Below is a small trained network, with its code and all its weights. Each question gives an input and a target symbol and asks what happens when units are switched off, that is, made to give their printed mean instead of their output.

import numpy as np


def w(rows, s, z=0):
    codes = np.array(rows[::2]) - 128.0
    scale = np.full(codes.shape[1], s)
    scale[-1] = z or s
    return codes * scale


def f(y):
    return np.maximum(y, 0)


def softmax(a):
    e = np.exp(a - a.max(-1, keepdims=True))
    return e / e.sum(-1, keepdims=True)


def log_softmax(a):
    a = a - a.max(-1, keepdims=True)
    return a - np.log(np.exp(a).sum(-1, keepdims=True))


def net(x, mask):
    ids = ['ηξστφψω'.index(c) for c in x.split()]
    T = len(ids)
    res = E[ids] + P[:T]
    u = 0
    for l in range(2):
        r = res
        for j in range(2):
            rows = slice(2 * j, 2 * j + 2)
            q, k, v = (r @ M[l][rows].T for M in (Q, K, V))
            z = softmax(np.where(np.tri(T) > 0, q @ k.T / 2**0.5, -1e9)) @ v
            o = O[l][rows]
            res = res + np.where(mask[u + j], z, o[:, -1]) @ o[:, :-1]
        u += 2
        y = f(res @ A[l][:, :-1].T + A[l][:, -1])
        res = res + np.where(mask[u : u + 8], y, B[l][:, -1]) @ B[l][:, :-1]
        u += 8
    return log_softmax(res[-1] @ U[:, :-1].T + U[:, -1])


Q, K, V, O, A, B = {}, {}, {}, {}, {}, {}
E = w([
[186,232,149,26],'η',
[91,116,75,3],'ξ',
[74,156,165,50],'σ',
[145,60,71,57],'τ',
[129,128,93,103],'φ',
[89,253,143,158],'ψ',
[184,125,66,191],'ω',
],0.014)
P = w([
[158,75,149,136],'0',
[114,135,194,52],'1',
[61,143,58,121],'2',
[152,156,150,92],'3',
[93,166,10,148],'4',
[169,172,119,124],'5',
],0.011)
Q[0] = w([
[56,72,84,185],'0.h1',
[64,195,202,153],'0.h1',
[228,211,106,195],'0.h2',
[2,111,200,113],'0.h2',
],0.0089)
K[0] = w([
[92,83,61,177],'0.h1',
[247,44,255,227],'0.h1',
[152,165,14,183],'0.h2',
[52,107,246,108],'0.h2',
],0.0067)
V[0] = w([
[204,141,149,167],'0.h1',
[109,94,225,117],'0.h1',
[51,243,45,111],'0.h2',
[164,197,2,113],'0.h2',
],0.0047)
O[0] = w([
[208,37,189,83,83],'0.h1',
[246,3,4,127,72],'0.h1',
[122,116,140,40,195],'0.h2',
[71,7,237,11,252],'0.h2',
],0.0037,0.003)
A[0] = w([
[172,190,61,150,147],'0.n1',
[134,93,143,253,107],'0.n2',
[155,42,117,52,2],'0.n3',
[183,61,89,174,206],'0.n4',
[157,37,169,119,180],'0.n5',
[160,168,206,143,122],'0.n6',
[166,112,119,180,71],'0.n7',
[144,54,107,149,60],'0.n8',
],0.013,0.005)
B[0] = w([
[91,120,192,121,247],'0.n1',
[86,87,143,49,164],'0.n2',
[99,179,11,95,170],'0.n3',
[98,166,160,178,255],'0.n4',
[254,180,101,104,184],'0.n5',
[168,223,168,145,160],'0.n6',
[74,97,202,95,152],'0.n7',
[68,145,76,141,145],'0.n8',
],0.01,0.0047)
Q[1] = w([
[196,68,133,142],'1.h1',
[103,99,96,153],'1.h1',
[143,9,68,121],'1.h2',
[22,166,128,116],'1.h2',
],0.012)
K[1] = w([
[153,138,95,84],'1.h1',
[60,106,85,146],'1.h1',
[201,132,132,70],'1.h2',
[117,5,132,190],'1.h2',
],0.012)
V[1] = w([
[199,79,135,255],'1.h1',
[164,98,191,81],'1.h1',
[158,152,112,32],'1.h2',
[164,211,123,213],'1.h2',
],0.0058)
O[1] = w([
[41,117,111,124,4],'1.h1',
[156,1,158,102,142],'1.h1',
[160,165,158,84,149],'1.h2',
[75,105,190,234,144],'1.h2',
],0.007,0.0036)
A[1] = w([
[48,126,71,178,128],'1.n1',
[201,146,136,95,56],'1.n2',
[88,178,108,86,109],'1.n3',
[148,54,153,197,96],'1.n4',
[34,156,224,210,58],'1.n5',
[181,195,131,95,3],'1.n6',
[71,95,52,82,100],'1.n7',
[65,138,254,80,42],'1.n8',
],0.0099,0.0052)
B[1] = w([
[105,2,202,153,210],'1.n1',
[145,79,71,123,202],'1.n2',
[102,105,163,166,254],'1.n3',
[47,108,153,192,144],'1.n4',
[143,153,10,43,237],'1.n5',
[135,53,89,215,212],'1.n6',
[134,191,110,179,224],'1.n7',
[58,65,41,204,221],'1.n8',
],0.0091,0.0047)
U = w([
[154,87,126,164,55],'η',
[111,175,96,62,84],'ξ',
[74,58,130,128,162],'σ',
[149,120,85,99,38],'τ',
[145,113,149,7,200],'φ',
[131,165,101,194,28],'ψ',
[169,192,175,164,254],'ω',
],0.015,0.0083)

Each question gives the input, a string of symbols that net reads in full, and the target symbol t.
The units are the heads (2 rows each of Q, K, V and O) and the neurons (one row each of A and B). Each row of codes is followed by its name. A weight is (code - 128) times the scale printed after its matrix; where a second scale follows, it is the last column's (O, A, B and U).
mask holds one flag per unit, layer by layer, with each layer's heads first. A switched-off unit (its flag False) gives its mean, the last column of its rows in O or B, instead of its output. The means were averaged over made-up inputs and are rounded, as every weight is.
A unit's drop is (log p(t) with every unit on - log p(t) with that unit switched off) / (log p(t) with every unit on - log p(t) with every unit switched off).
The circuit of an input: a set's keep is (log p(t) with only the set's units on - log p(t) with every unit switched off) / (log p(t) with every unit on - log p(t) with every unit switched off). Starting from the 12 units with the biggest drops (on a tie, the unit counted first), units are removed one at a time, each time the one whose removal leaves the highest keep (on an exact tie, the one counted first), for as long as the keep stays at least 0.8.
units of the circuit, in order: the units of the circuit, biggest drop first
unit that matters most: the unit with the biggest drop
k most important neurons: the k neurons with the biggest drops, biggest first
top k neurons in layer l: the k neurons of layer l with the biggest drops, biggest first
which heads matter: for each layer, one digit per head in row order, 1 if its drop is at least 0.15 and else 0, layers parted by /
drop of u: that unit's drop, to one decimal
input σ ω ξ η, target η: 2 most important neurons -> 1.n6, 0.n6
input ω φ η ξ, target ξ: unit that matters most -> 0.n2
input σ ω ω ψ ξ φ, target φ: units of the circuit, in order -> 0.n4, 0.h2, 1.n8
input ω σ σ τ, target τ: units of the circuit, in order -> 0.n5, 0.n3, 1.n6
input ξ σ ω ω η, target σ: units of the circuit, in order -> 0.n1, 1.n8, 0.n5
input ξ ω ω ω ξ, target σ: units of the circuit, in order -> 1.n1, 0.n5
input σ ω ξ σ ω, target σ: units of the circuit, in order -> 1.n1, 0.n1
input σ ξ φ, target ω: which heads matter -> 00 / 10
input τ ω τ ω ξ ω, target ξ: 2 most important neurons -> 1.n5, 0.n1
input η ω φ ω ω σ, target σ: 2 most important neurons -> 1.n8, 0.n5
input ω ω ψ ω ξ ω, target ξ: which heads matter -> 10 / 00
input ω ω σ ω, target σ: which heads matter -> 11 / 10
input σ σ σ ξ, target ξ: 4 most important neurons -> 0.n3, 1.n7, 1.n1, 0.n5
input ω η ω ω ξ, target σ: 2 most important neurons -> 1.n1, 0.n5
input ω ω τ ω σ φ, target φ: 3 most important neurons -> 0.n4, 0.n2, 1.n7
input ω τ ξ σ ω ψ, target ψ: 4 most important neurons -> 1.n8, 0.n6, 1.n6, 0.n5
input φ ω ω ξ ω σ, target σ: top 3 neurons in layer 0 -> 0.n5, 0.n3, 0.n4
input ω σ ω τ, target τ: most important neuron -> 0.n5
input ξ ξ ω ψ, target ψ: 3 most important neurons -> 1.n8, 0.n6, 1.n6
input ω ω ω ψ η, target σ: top 2 neurons in layer 0 -> 0.n1, 0.n5
input σ η σ ξ φ, target ω: top neuron in layer 0 -> 0.n2
input σ η ω ω ψ, target σ: drop of 0.n5 -> 0.1
input τ ω σ η, target η: drop of 1.n6 -> 0.5
